Below is a small trained network, with its code and all its weights. Each question gives an input and a class and asks what happens when units are switched off, that is, made to give their printed mean instead of their output.

import numpy as np


def w(rows, s, z=0):
    codes = np.array(rows[::2]) - 128.0
    scale = np.full(codes.shape[1], s)
    scale[-1] = z or s
    return codes * scale


def f(y):
    return np.maximum(y, 0)


def log_softmax(a):
    a = a - a.max(-1, keepdims=True)
    return a - np.log(np.exp(a).sum(-1, keepdims=True))


def net(x, mask):
    res = np.array(x, float).reshape(1, 4) / 4 @ E
    y = f(res @ A[0][:, :-1].T + A[0][:, -1])
    res = res + np.where(mask, y, B[0][:, -1]) @ B[0][:, :-1]
    return log_softmax(res[-1] @ U[:, :-1].T + U[:, -1])


A, B = {}, {}
E = w([
[136,25,121,212,83,187,179,108,22,91,164,64],'x0',
[58,152,126,131,46,136,128,180,210,23,27,146],'x1',
[131,135,11,110,14,55,160,155,106,160,83,126],'x2',
[11,140,154,111,144,147,103,112,182,146,166,113],'x3',
],0.012)
A[0] = w([
[106,129,119,131,76,127,125,136,141,74,87,135,58],'neuron 0',
[147,116,132,156,54,137,124,128,142,44,80,135,170],'neuron 1',
[221,157,149,121,183,125,127,132,153,135,112,149,254],'neuron 2',
[130,97,234,165,151,210,140,125,157,1,94,111,126],'neuron 3',
[203,144,202,153,221,150,126,132,104,114,140,140,115],'neuron 4',
[8,77,177,166,147,178,126,125,63,118,181,100,171],'neuron 5',
[164,129,58,137,46,84,132,133,76,125,104,127,197],'neuron 6',
[232,129,85,133,89,87,127,133,41,155,117,119,94],'neuron 7',
[84,218,121,89,165,49,114,134,251,158,97,155,109],'neuron 8',
],0.013,0.0036)
B[0] = w([
[137,113,171,129,117,153,157,114,112,73,80,74,174],'neuron 0',
[96,148,131,130,62,100,153,143,134,65,102,98,189],'neuron 1',
[154,101,133,58,153,86,129,121,134,78,103,109,186],'neuron 2',
[106,184,96,197,159,117,68,162,102,92,156,206,215],'neuron 3',
[115,68,136,104,203,77,117,102,70,71,124,84,200],'neuron 4',
[88,117,133,165,131,254,145,116,130,188,157,107,210],'neuron 5',
[202,114,92,139,38,90,146,136,117,135,109,142,196],'neuron 6',
[194,110,87,157,138,81,117,125,103,191,158,186,197],'neuron 7',
[116,192,155,46,129,133,116,140,227,181,130,155,252],'neuron 8',
],0.016,0.028)
U = w([
[57,139,115,226,171,155,66,172,115,101,146,181,82],'0',
[141,136,88,180,27,68,182,203,145,53,34,103,28],'1',
[110,192,170,55,150,71,89,169,244,163,89,173,254],'2',
[134,34,141,114,221,54,84,100,98,92,123,78,7],'3',
[234,46,1,157,75,27,173,134,114,218,111,187,137],'4',
[76,53,115,213,123,226,163,97,124,230,159,40,189],'5',
],0.007,0.0022)

Each question gives the input, the list of numbers given to net, and the class t.
The units are the neurons (one row each of A and B). Each row of codes is followed by its name. A weight is (code - 128) times the scale printed after its matrix; where a second scale follows, it is the last column's (A, B and U).
mask holds one flag per neuron, in row order. A switched-off neuron (its flag False) gives its mean, the last column of its row in B, instead of its output. The means were averaged over made-up inputs and are rounded, as every weight is.
A unit's drop is (log p(t) with every unit on - log p(t) with that unit switched off) / (log p(t) with every unit on - log p(t) with every unit switched off).
most important unit: the unit with the biggest drop
top k neurons: the k neurons with the biggest drops, biggest first
drop of u: that unit's drop, to one decimal
input [7,2,2,8], class 5: most important unit : neuron 5
input [-3,4,-8,-2], class 0: top 2 neurons : neuron 3; neuron 4
input [-2,4,0,-3], class 1: top 2 neurons : neuron 1; neuron 0
input [7,-1,-5,-6], class 0: top 2 neurons : neuron 3; neuron 5
input [1,8,-4,-5], class 1: top 2 neurons : neuron 1; neuron 5
input [-1,6,-4,-7], class 1: top 2 neurons : neuron 1; neuron 5
input [-6,-6,-3,-1], class 3: top 2 neurons : neuron 4; neuron 2
input [-1,6,0,-1], class 1: top 2 neurons : neuron 1; neuron 0
input [-1,6,-5,7], class 0: top 3 neurons : neuron 3; neuron 5; neuron 2
input [2,4,-2,-3], class 1: top 2 neurons : neuron 1; neuron 5
input [2,-5,-5,6], class 5: drop of neuron 5 : 2.0
input [0,-2,-5,6], class 5: drop of neuron 5 : 1.1
input [0,-2,2,8], class 5: drop of neuron 5 : 0.1
input [-7,-6,5,-4], class 4: most important unit : neuron 7
input [4,-6,-3,-6], class 3: top 2 neurons : neuron 4; neuron 6
